Small tables with named rows and columns. After each table, cells are looked up by row and column.

torek =
         nak  kepen
ler      104     51
nasakiz   40     54
bam      116     86
kol      105    110
zizev     38     77
gedukom  196     46
bave      39    151
fufos     55     93

What is the nak of ler in torek? 104
What is the nak of bave in torek? 39
What is the nak of bam in torek? 116
What is the nak of zizev in torek? 38
What is the kepen of bave in torek? 151
What is the kepen of gedukom in torek? 46
What is the kepen of bam in torek? 86
Which row has the largest nak? gedukom

losike =
,did,vitug,vosote
samu,9000,2348,3517
gafup,5930,4927,3829
vefad,4156,5709,2952
pag,4778,4646,8131

samu, vosote -> 3517
pag, vosote -> 8131
gafup, did -> 5930
samu, vitug -> 2348
gafup, vosote -> 3829
vefad, vosote -> 2952
pag, vitug -> 4646
gafup, vitug -> 4927
vefad, vitug -> 5709

lezoved:
          mizo    boz    rig  goputi    rit    puf    det    zat
venuduz  6.993  6.472  4.129   3.159  3.264  7.388  3.190  6.678
kir      6.148  5.974  5.437   7.200  7.232  1.799  2.677  5.380
dufoma   2.226  5.111  6.506   5.861  1.678  3.887  5.013  4.535
dogogat  6.024  7.575  2.778   2.785  5.841  2.462  4.678  6.640
padi     4.650  4.995  5.670   7.428  5.080  6.168  5.141  1.700
pazus    2.254  3.132  5.640   5.618  2.601  4.071  7.227  1.819
limosot  3.147  7.504  5.408   5.871  3.601  1.717  3.024  3.998

pazus, puf -> 4.071
dufoma, rit -> 1.678
dufoma, mizo -> 2.226
pazus, rit -> 2.601
padi, goputi -> 7.428
dogogat, mizo -> 6.024
pazus, zat -> 1.819
kir, goputi -> 7.200
dufoma, rig -> 6.506
dufoma, boz -> 5.111
venuduz, boz -> 6.472
dufoma, goputi -> 5.861
limosot, rit -> 3.601
limosot, boz -> 7.504
kir, boz -> 5.974
Row with the largest boz: dogogat

tamep:
	zuga	dubo	dudad	peveful	zem	lup	lod	kitip	vir	pip
seretob	149	210	107	165	84	151	143	72	137	140
von	138	157	108	104	166	175	220	115	2	165
duperus	158	105	111	174	18	108	52	93	55	133
sasos	70	134	160	138	176	213	120	99	76	174
maguza	187	111	112	175	111	105	63	146	63	75
rozip	67	53	208	116	230	180	111	105	82	191
ratakek	150	73	158	123	192	126	213	200	64	112
gulu	98	48	120	134	129	171	109	82	95	78

What is the dubo of duperus in tamep? 105
What is the dudad of duperus in tamep? 111
What is the pip of gulu in tamep? 78
What is the dubo of maguza in tamep? 111
What is the dudad of von in tamep? 108
What is the lup of von in tamep? 175
What is the kitip of ratakek in tamep? 200
What is the zuga of gulu in tamep? 98
What is the pip of ratakek in tamep? 112
What is the dudad of ratakek in tamep? 158
What is the lup of maguza in tamep? 105
What is the zem of rozip in tamep? 230
What is the dubo of von in tamep? 157
What is the kitip of gulu in tamep? 82
What is the peveful of von in tamep? 104
What is the zuga of von in tamep? 138
What is the peveful of sasos in tamep? 138
What is the dubo of ratakek in tamep? 73
Which row has the largest vir? seretob

zup.csv
,varug,ris,retomak,geb,vufor,ped,gevavor
murun,7.45,21.92,12.14,18.61,-63.92,-8.53,-23.09
fipuv,-26.05,-45.46,-15.75,55.07,-3.27,-64.72,-48.90
debi,-29.18,-33.09,-31.41,0.37,-22.30,-47.70,-0.75
refor,14.87,5.57,-16.66,46.87,25.68,-45.69,3.77
kir,7.66,4.90,34.01,-38.54,-46.56,27.79,-17.98
tofudak,43.01,-5.13,24.79,-55.30,16.70,2.06,4.00
zapidu,10.96,3.54,-22.94,-12.81,-60.65,16.13,-9.31
bul,6.62,4.20,-1.28,-24.55,11.41,5.79,-1.53
godotuv,-11.49,10.40,-67.92,-37.17,-17.84,22.06,-18.95
gel,27.74,47.95,3.61,42.23,-25.07,32.89,-13.88
kora,-10.93,15.62,-22.04,-6.46,-26.87,-6.29,2.50
bozagob,-8.84,-72.63,-25.41,17.39,-56.72,-58.39,-45.40

vufor of godotuv: -17.84
gevavor of refor: 3.77
varug of murun: 7.45
ris of refor: 5.57
vufor of bul: 11.41
ris of gel: 47.95
geb of tofudak: -55.30
retomak of tofudak: 24.79
geb of bozagob: 17.39
retomak of bul: -1.28
gevavor of fipuv: -48.90
varug of godotuv: -11.49
vufor of bozagob: -56.72
vufor of kora: -26.87
varug of gel: 27.74
Which row has the largest retomak? kir

vofisi =
|  | gufored | mavivo | fotoler | sig | dezurem | rimi |
|---|---|---|---|---|---|---|
| lel | 71 | 166 | 153 | 170 | 121 | 110 |
| rusufe | 112 | 89 | 130 | 144 | 216 | 192 |
| nivito | 172 | 52 | 106 | 159 | 107 | 81 |
| larefin | 68 | 88 | 75 | 185 | 196 | 183 |
| kuze | 165 | 119 | 115 | 198 | 120 | 135 |
| meda | 88 | 114 | 53 | 86 | 181 | 90 |
| tuti | 86 | 183 | 161 | 183 | 114 | 88 |
| lok | 157 | 179 | 175 | 159 | 111 | 196 |
| rapug | 142 | 46 | 170 | 91 | 106 | 157 |
| tupa | 115 | 130 | 70 | 205 | 140 | 189 |
| rir | 69 | 78 | 126 | 98 | 203 | 88 |
| voredo | 203 | 194 | 53 | 75 | 90 | 214 |
| telaf | 162 | 75 | 181 | 90 | 193 | 208 |

gufored of tuti is 86
fotoler of voredo is 53
rimi of larefin is 183
mavivo of rusufe is 89
sig of larefin is 185
fotoler of larefin is 75
rimi of nivito is 81
sig of lel is 170
gufored of lel is 71
sig of rapug is 91
dezurem of meda is 181
rimi of rusufe is 192
fotoler of kuze is 115
sig of meda is 86
mavivo of larefin is 88
mavivo of rapug is 46
dezurem of tupa is 140
mavivo of rir is 78
mavivo of lok is 179
mavivo of voredo is 194

vuvile:
         bolek  ravunu
biganiv     35     157
rig        174      11
gemid      101     132
labofe     186       9
vive        91      66
tuz          1     197
sekemi      93      97

bolek of rig: 174
bolek of biganiv: 35
ravunu of vive: 66
ravunu of rig: 11
ravunu of sekemi: 97
ravunu of labofe: 9
ravunu of tuz: 197
bolek of vive: 91
ravunu of gemid: 132
bolek of sekemi: 93
bolek of gemid: 101
bolek of tuz: 1
ravunu of biganiv: 157
bolek of labofe: 186
Which row has the largest ravunu? tuz

Table pon
	sovad	riki	siketed	zoz	dus	geduvo	fuz
nofi	127	118	121	144	141	133	120
gugit	163	244	217	7	33	106	230
rab	143	170	162	87	95	121	166
kem	131	130	130	131	131	131	130
sal	137	150	147	109	112	125	149
bez	134	142	139	118	121	128	140
zor	125	115	117	147	146	136	116
kibuvu	106	47	66	221	204	149	57
mekov	135	144	142	116	117	126	143

rab, siketed => 162
kibuvu, riki => 47
bez, siketed => 139
kibuvu, dus => 204
rab, riki => 170
kem, fuz => 130
bez, riki => 142
sal, zoz => 109
kem, zoz => 131
Which row has the largest siketed? gugit

Table kudadez
,mazap,bup,luvo,lede,zilofaf,rabe
mopag,-0.9,-0.6,0.2,-0.9,-0.5,-0.3
mutud,-0.3,0.1,0.2,-0.2,0.2,0.5
vodidig,-0.6,0.5,0.1,0.4,-0.2,-0.3
kez,-0.3,-0.4,0.1,0.3,0.7,-0.3
tuv,-0.2,-0.7,0.0,0.0,-0.1,0.6
sor,-0.3,-0.5,0.2,0.1,-0.5,0.2
serir,-0.6,0.1,0.0,-0.8,0.0,-1.0
zib,0.0,0.4,0.8,-0.1,-0.3,0.1
siron,-0.5,-0.1,0.7,0.2,0.2,0.2
tagat,0.3,0.2,0.1,-0.5,0.0,-0.1
dunafa,0.4,-0.6,0.4,-0.1,0.5,-0.6
gefugis,-0.2,0.4,-0.3,-0.4,0.6,0.4
sukiz,-0.3,-0.3,-0.2,-0.2,0.5,0.2
zaku,0.1,0.2,0.1,0.3,0.4,-0.2

tagat, mazap -> 0.3
serir, zilofaf -> 0.0
tuv, zilofaf -> -0.1
sukiz, zilofaf -> 0.5
vodidig, zilofaf -> -0.2
sor, bup -> -0.5
serir, rabe -> -1.0
siron, zilofaf -> 0.2
gefugis, zilofaf -> 0.6
tagat, luvo -> 0.1
siron, bup -> -0.1
gefugis, luvo -> -0.3
vodidig, rabe -> -0.3
dunafa, lede -> -0.1

